Here is a tiny trained network, its code and every weight. The questions are about switching its units off for an input and a target symbol, where a switched-off unit gives its printed mean instead of its output.

import numpy as np


def w(rows, s, z=0):
    codes = np.array(rows[::2]) - 128.0
    scale = np.full(codes.shape[1], s)
    scale[-1] = z or s
    return codes * scale


def norm(h):
    return h / np.sqrt((h * h).mean(-1, keepdims=True) + 1e-5)


def f(y):
    return np.maximum(y, 0)


def softmax(a):
    e = np.exp(a - a.max(-1, keepdims=True))
    return e / e.sum(-1, keepdims=True)


def log_softmax(a):
    a = a - a.max(-1, keepdims=True)
    return a - np.log(np.exp(a).sum(-1, keepdims=True))


def net(x, mask):
    ids = ['αγδεζηθλμξπστφψω'.index(c) for c in x.split()]
    T = len(ids)
    res = E[ids] + P[:T]
    u = 0
    for l in range(3):
        q, k, v = (norm(res) @ M[l].T for M in (Q, K, V))
        z = softmax(np.where(np.tri(T) > 0, q @ k.T / 2**0.5, -1e9)) @ v
        res = res + np.where(mask[u], z, O[l][:, -1]) @ O[l][:, :-1]
        u += 1
        y = f(norm(res) @ A[l][:, :-1].T + A[l][:, -1])
        res = res + np.where(mask[u : u + 12], y, B[l][:, -1]) @ B[l][:, :-1]
        u += 12
    return log_softmax(norm(res)[-1] @ U[:, :-1].T + U[:, -1])


Q, K, V, O, A, B = {}, {}, {}, {}, {}, {}
E = w([
[126,119,131,144,202],'α',
[142,123,140,156,210],'γ',
[189,93,140,148,214],'δ',
[202,106,143,167,88],'ε',
[252,120,173,197,130],'ζ',
[115,146,164,86,100],'η',
[69,105,143,77,128],'θ',
[80,110,145,100,106],'λ',
[163,157,151,160,133],'μ',
[96,138,150,104,127],'ξ',
[95,152,153,130,81],'π',
[116,115,131,133,215],'σ',
[118,150,152,122,129],'τ',
[169,165,160,142,104],'φ',
[77,89,11,182,137],'ψ',
[74,155,153,117,110],'ω',
],0.023)
P = w([
[178,194,148,193,112],'0',
[51,99,197,110,255],'1',
[38,105,175,187,200],'2',
[183,143,99,52,99],'3',
[143,250,122,137,110],'4',
[94,209,140,185,166],'5',
[100,172,114,209,109],'6',
[121,178,94,176,74],'7',
[180,217,180,156,133],'8',
[188,206,182,186,137],'9',
],0.0097)
Q[0] = w([
[60,171,247,170,74],'0.h0',
[58,93,206,254,130],'0.h0',
],0.0068)
K[0] = w([
[128,116,87,157,120],'0.h0',
[124,180,1,157,89],'0.h0',
],0.013)
V[0] = w([
[122,3,5,151,66],'0.h0',
[138,112,48,144,175],'0.h0',
],0.006)
O[0] = w([
[239,216,2,210,156,3],'0.h0',
[156,252,86,200,208,88],'0.h0',
],0.0089,0.0058)
A[0] = w([
[132,147,100,114,74,239],'0.n0',
[107,94,8,123,155,87],'0.n1',
[97,158,155,121,120,84],'0.n2',
[89,146,36,91,151,241],'0.n3',
[147,63,104,48,126,253],'0.n4',
[124,105,125,146,192,32],'0.n5',
[149,156,101,89,126,71],'0.n6',
[99,129,152,123,183,180],'0.n7',
[107,140,49,169,97,202],'0.n8',
[211,141,124,153,169,118],'0.n9',
[155,177,152,71,124,93],'0.n10',
[153,157,116,162,139,99],'0.n11',
],0.014,0.004)
B[0] = w([
[67,170,130,190,97,204],'0.n0',
[132,76,19,252,108,149],'0.n1',
[188,76,110,125,112,221],'0.n2',
[201,140,117,223,180,159],'0.n3',
[116,194,115,209,108,227],'0.n4',
[145,162,254,92,57,163],'0.n5',
[106,133,66,196,162,131],'0.n6',
[152,208,143,190,164,255],'0.n7',
[111,105,63,183,140,169],'0.n8',
[67,199,131,121,149,197],'0.n9',
[122,108,113,189,83,196],'0.n10',
[95,137,138,103,80,165],'0.n11',
],0.0084,0.0053)
Q[1] = w([
[212,248,177,147,92],'1.h0',
[97,12,202,180,182],'1.h0',
],0.011)
K[1] = w([
[55,59,118,220,126],'1.h0',
[142,252,112,82,2],'1.h0',
],0.0083)
V[1] = w([
[176,108,113,13,56],'1.h0',
[255,183,227,177,141],'1.h0',
],0.0098)
O[1] = w([
[108,3,82,85,106,19],'1.h0',
[176,184,78,42,117,254],'1.h0',
],0.015,0.0063)
A[1] = w([
[105,171,105,154,160,13],'1.n0',
[90,152,142,123,212,80],'1.n1',
[165,124,159,148,190,26],'1.n2',
[147,163,162,152,110,154],'1.n3',
[87,116,110,154,183,18],'1.n4',
[171,131,163,143,233,148],'1.n5',
[56,116,117,48,151,84],'1.n6',
[97,152,202,71,32,165],'1.n7',
[94,121,166,96,245,109],'1.n8',
[67,104,85,137,129,220],'1.n9',
[46,170,98,64,89,3],'1.n10',
[67,187,178,127,113,91],'1.n11',
],0.011,0.0036)
B[1] = w([
[218,45,144,183,96,143],'1.n0',
[161,117,96,151,59,149],'1.n1',
[141,115,10,111,202,139],'1.n2',
[98,126,106,219,89,208],'1.n3',
[139,92,129,81,20,130],'1.n4',
[140,72,73,169,32,164],'1.n5',
[253,95,108,174,64,140],'1.n6',
[209,69,63,228,169,255],'1.n7',
[203,78,128,179,73,152],'1.n8',
[208,195,83,159,151,138],'1.n9',
[223,147,148,182,71,149],'1.n10',
[210,96,169,126,148,219],'1.n11',
],0.0069,0.012)
Q[2] = w([
[75,76,24,88,126],'2.h0',
[146,71,251,97,126],'2.h0',
],0.012)
K[2] = w([
[118,140,254,11,154],'2.h0',
[77,130,20,173,52],'2.h0',
],0.01)
V[2] = w([
[157,71,173,159,229],'2.h0',
[78,121,3,182,114],'2.h0',
],0.012)
O[2] = w([
[193,249,187,82,167,254],'2.h0',
[102,149,90,189,231,102],'2.h0',
],0.013,0.00051)
A[2] = w([
[135,147,103,196,103,107],'2.n0',
[104,160,207,65,128,139],'2.n1',
[24,95,28,22,208,9],'2.n2',
[55,57,235,87,42,131],'2.n3',
[57,135,175,173,173,119],'2.n4',
[49,103,39,171,181,132],'2.n5',
[149,163,4,156,215,144],'2.n6',
[64,209,146,180,248,172],'2.n7',
[114,200,88,153,117,132],'2.n8',
[131,60,207,112,129,140],'2.n9',
[145,177,99,119,164,85],'2.n10',
[165,139,113,154,241,113],'2.n11',
],0.012,0.011)
B[2] = w([
[169,102,181,209,151,255],'2.n0',
[26,125,137,104,172,143],'2.n1',
[252,3,76,227,250,128],'2.n2',
[124,125,46,79,213,146],'2.n3',
[112,166,129,173,69,157],'2.n4',
[162,237,111,117,73,151],'2.n5',
[181,156,14,200,188,202],'2.n6',
[70,141,115,96,31,230],'2.n7',
[108,117,40,118,217,221],'2.n8',
[39,102,54,85,148,172],'2.n9',
[156,51,86,204,157,140],'2.n10',
[134,128,53,99,70,178],'2.n11',
],0.011,0.0073)
U = w([
[142,184,161,89,126,72],'α',
[145,198,182,89,113,106],'γ',
[160,184,138,88,155,57],'δ',
[129,157,22,184,216,92],'ε',
[177,156,107,67,108,92],'ζ',
[113,30,105,113,150,181],'η',
[30,176,197,153,112,139],'θ',
[22,101,183,215,106,57],'λ',
[170,124,139,72,54,76],'μ',
[94,94,173,109,156,187],'ξ',
[79,11,136,208,158,87],'π',
[147,185,164,94,140,43],'σ',
[156,98,217,78,157,255],'τ',
[234,25,117,100,92,96],'φ',
[28,203,98,161,186,51],'ψ',
[89,78,189,140,192,218],'ω',
],0.012,0.0059)

Each question gives the input, a string of symbols that net reads in full, and the target symbol t.
The units are the heads (2 rows each of Q, K, V and O) and the neurons (one row each of A and B). Each row of codes is followed by its name. A weight is (code - 128) times the scale printed after its matrix; where a second scale follows, it is the last column's (O, A, B and U).
mask holds one flag per unit, layer by layer, with each layer's heads first. A switched-off unit (its flag False) gives its mean, the last column of its rows in O or B, instead of its output. The means were averaged over made-up inputs and are rounded, as every weight is.
A unit's drop is (log p(t) with every unit on - log p(t) with that unit switched off) / (log p(t) with every unit on - log p(t) with every unit switched off).
The circuit of an input: a set's keep is (log p(t) with only the set's units on - log p(t) with every unit switched off) / (log p(t) with every unit on - log p(t) with every unit switched off). Starting from the 12 units with the biggest drops (on a tie, the unit counted first), units are removed one at a time, each time the one whose removal leaves the highest keep (on an exact tie, the one counted first), for as long as the keep stays at least 0.8.
circuit, biggest first: the units of the circuit, biggest drop first
most important unit: the unit with the biggest drop
top k neurons: the k neurons with the biggest drops, biggest first
k most important neurons of layer l: the k neurons of layer l with the biggest drops, biggest first
input π φ λ η φ τ φ α θ, target φ: top 2 neurons => (1.n7, 0.n9)
input γ ε λ γ τ μ ξ φ μ π, target φ: top 2 neurons => (1.n7, 0.n4)
input λ π τ α ω θ ω ω ω, target λ: circuit, biggest first => (1.h0, 0.h0)
input τ ε ω η φ τ μ, target π: top 2 neurons => (0.n7, 0.n4)
input ε φ φ φ τ δ, target φ: circuit, biggest first => (1.h0, 2.h0, 1.n7)
input π ω τ, target π: most important unit => 1.h0
input π φ γ, target π: circuit, biggest first => (1.h0, 0.h0)
input η π γ, target η: 3 most important neurons of layer 1 => (1.n7, 1.n3, 1.n8)
input π τ σ, target π: top 3 neurons => (1.n8, 0.n7, 2.n9)
input λ τ δ, target λ: 3 most important neurons of layer 0 => (0.n4, 0.n5, 0.n7)
input π δ ε, target π: top 2 neurons => (0.n4, 0.n7)
input η φ φ, target η: circuit, biggest first => (0.h0, 1.h0, 2.n3)
input π φ λ, target π: 3 most important neurons of layer 1 => (1.n7, 1.n9, 1.n6)
input θ φ φ γ φ ω ξ, target φ: 2 most important neurons of layer 1 => (1.n7, 1.n6)
input τ φ ψ ε, target ε: circuit, biggest first => (2.h0)
input γ ω ζ φ α φ η δ, target φ: circuit, biggest first => (1.h0, 0.h0)
input η φ δ, target η: 2 most important neurons of layer 2 => (2.n9, 2.n3)
input α φ γ μ σ φ φ φ γ τ, target φ: top 2 neurons => (1.n7, 0.n4)
input φ λ ε, target φ: top 3 neurons => (1.n7, 1.n3, 0.n9)
input ψ φ σ η ω ε τ π ζ, target ε: 2 most important neurons of layer 2 => (2.n6, 2.n8)
input π ξ π, target π: most important neuron of layer 2 => (2.n3)
input θ φ φ, target θ: 3 most important neurons of layer 0 => (0.n4, 0.n5, 0.n3)
input γ μ ε π φ φ ε δ η, target ε: top 2 neurons => (0.n7, 1.n11)
input π ε φ, target π: 3 most important neurons of layer 1 => (1.n7, 1.n3, 1.n2)
